Below is a small trained network, with its code and all its weights. Each question gives an input and a class and asks what happens when units are switched off, that is, made to give their printed mean instead of their output.

import numpy as np


def w(rows, s, z=0):
    codes = np.array(rows[::2]) - 128.0
    scale = np.full(codes.shape[1], s)
    scale[-1] = z or s
    return codes * scale


def norm(h):
    return h / np.sqrt((h * h).mean(-1, keepdims=True) + 1e-5)


def f(y):
    return np.maximum(y, 0)


def log_softmax(a):
    a = a - a.max(-1, keepdims=True)
    return a - np.log(np.exp(a).sum(-1, keepdims=True))


def net(x, mask):
    res = np.array(x, float).reshape(1, 6) / 4 @ E
    u = 0
    for l in range(2):
        y = f(norm(res) @ A[l][:, :-1].T + A[l][:, -1])
        res = res + np.where(mask[u : u + 4], y, B[l][:, -1]) @ B[l][:, :-1]
        u += 4
    return log_softmax(norm(res)[-1] @ U[:, :-1].T + U[:, -1])


A, B = {}, {}
E = w([
[124,122,138,137,127],'x0',
[34,89,84,121,7],'x1',
[119,195,172,253,99],'x2',
[126,131,131,129,130],'x3',
[220,165,6,74,92],'x4',
[5,194,5,135,209],'x5',
],0.0014)
A[0] = w([
[193,199,175,115,226,45],'0.n1',
[147,67,115,82,218,16],'0.n2',
[61,144,252,106,159,6],'0.n3',
[107,33,190,3,161,97],'0.n4',
],0.0041,0.0016)
B[0] = w([
[15,97,80,108,3,215],'0.n1',
[101,131,89,68,99,179],'0.n2',
[92,115,150,97,107,198],'0.n3',
[147,169,106,55,150,251],'0.n4',
],0.0058,0.0022)
A[1] = w([
[228,180,28,145,104,1],'1.n1',
[142,191,154,222,91,67],'1.n2',
[255,77,221,117,123,68],'1.n3',
[90,132,41,184,252,176],'1.n4',
],0.0052,0.00095)
B[1] = w([
[75,51,231,79,138,250],'1.n1',
[140,202,53,3,92,230],'1.n2',
[224,125,117,159,196,252],'1.n3',
[197,153,149,135,182,247],'1.n4',
],0.0072,0.0019)
U = w([
[168,189,54,69,99,176],'0',
[141,149,139,89,122,172],'1',
[226,151,107,186,250,175],'2',
[64,83,46,137,48,132],'3',
[66,65,253,136,168,121],'4',
[137,165,136,89,116,87],'5',
[140,104,64,254,94,2],'6',
],0.0073,0.0059)

Each question gives the input, the list of numbers given to net, and the class t.
The units are the neurons (one row each of A and B). Each row of codes is followed by its name. A weight is (code - 128) times the scale printed after its matrix; where a second scale follows, it is the last column's (A, B and U).
mask holds one flag per neuron, layer by layer. A switched-off neuron (its flag False) gives its mean, the last column of its row in B, instead of its output. The means were averaged over made-up inputs and are rounded, as every weight is.
A unit's drop is (log p(t) with every unit on - log p(t) with that unit switched off) / (log p(t) with every unit on - log p(t) with every unit switched off).
The circuit of an input: a set's keep is (log p(t) with only the set's units on - log p(t) with every unit switched off) / (log p(t) with every unit on - log p(t) with every unit switched off). Starting from all 8 units, units are removed one at a time, each time the one whose removal leaves the highest keep (on an exact tie, the one counted first), for as long as the keep stays at least 0.8.
circuit, biggest first: the units of the circuit, biggest drop first
k most important neurons: the k neurons with the biggest drops, biggest first
k most important neurons of layer l: the k neurons of layer l with the biggest drops, biggest first
input [-3,-8,6,-3,-3,-3], class 3: circuit, biggest first -> [0.n1 1.n4]
input [-4,-2,-3,1,-2,-6], class 2: 3 most important neurons -> [1.n3 1.n2 1.n1]
input [-7,-7,7,-1,-5,4], class 0: 2 most important neurons of layer 1 -> [1.n2 1.n1]
input [-3,7,7,-4,-4,-7], class 0: circuit, biggest first -> [1.n2 1.n1]
input [-1,3,7,1,-6,3], class 0: 4 most important neurons -> [1.n2 0.n1 1.n1 0.n2]
input [6,-5,5,4,7,5], class 4: circuit, biggest first -> [1.n1]
input [-4,-2,-2,-1,2,5], class 2: circuit, biggest first -> [1.n4 1.n2]
input [0,6,-6,-8,1,8], class 2: circuit, biggest first -> [1.n4 0.n1 1.n2]
input [4,6,5,-4,-8,8], class 2: 3 most important neurons -> [0.n1 1.n4 1.n1]
input [4,4,-5,-4,-6,8], class 2: circuit, biggest first -> [1.n4 0.n1]
input [2,-6,2,-4,-6,5], class 3: 4 most important neurons -> [0.n1 0.n3 1.n3 1.n1]
input [4,0,-5,5,8,5], class 4: circuit, biggest first -> [1.n1 1.n2 0.n1]
input [1,4,-3,-5,1,7], class 2: circuit, biggest first -> [1.n4 0.n1 1.n2]
input [0,4,-4,5,6,-6], class 2: 4 most important neurons -> [0.n1 1.n3 0.n2 1.n2]
input [-2,-6,-1,-4,1,5], class 3: 2 most important neurons of layer 1 -> [1.n3 1.n2]
input [0,7,-5,-5,1,7], class 2: circuit, biggest first -> [0.n1 1.n4 1.n2]
input [7,2,0,8,8,-4], class 4: circuit, biggest first -> [1.n1 1.n2]
input [-4,-7,-2,5,1,0], class 3: circuit, biggest first -> [0.n1]
input [-6,7,-1,3,-3,8], class 2: 3 most important neurons of layer 1 -> [1.n4 1.n2 1.n1]
input [5,2,-6,-4,8,8], class 2: circuit, biggest first -> [1.n4 0.n1]
input [-2,-7,6,2,5,-5], class 3: 2 most important neurons -> [0.n1 1.n4]
input [-2,-6,8,1,-5,7], class 0: 4 most important neurons -> [1.n2 0.n1 1.n1 1.n3]
input [-3,6,-2,-5,1,6], class 2: 2 most important neurons -> [0.n1 1.n4]
input [7,3,4,-5,8,1], class 4: 2 most important neurons -> [1.n1 0.n1]
input [-2,4,7,-2,-2,-5], class 0: 2 most important neurons -> [1.n2 0.n1]
input [-3,6,6,2,-1,-4], class 0: 2 most important neurons -> [1.n2 0.n1]
input [3,-2,-5,8,8,-7], class 4: most important neuron of layer 0 -> [0.n3]
input [-5,1,-2,8,8,7], class 4: most important neuron of layer 1 -> [1.n1]
input [-8,-4,8,-7,-5,-8], class 0: 3 most important neurons of layer 1 -> [1.n2 1.n1 1.n4]
input [-2,3,2,-6,4,7], class 2: 2 most important neurons of layer 0 -> [0.n1 0.n4]
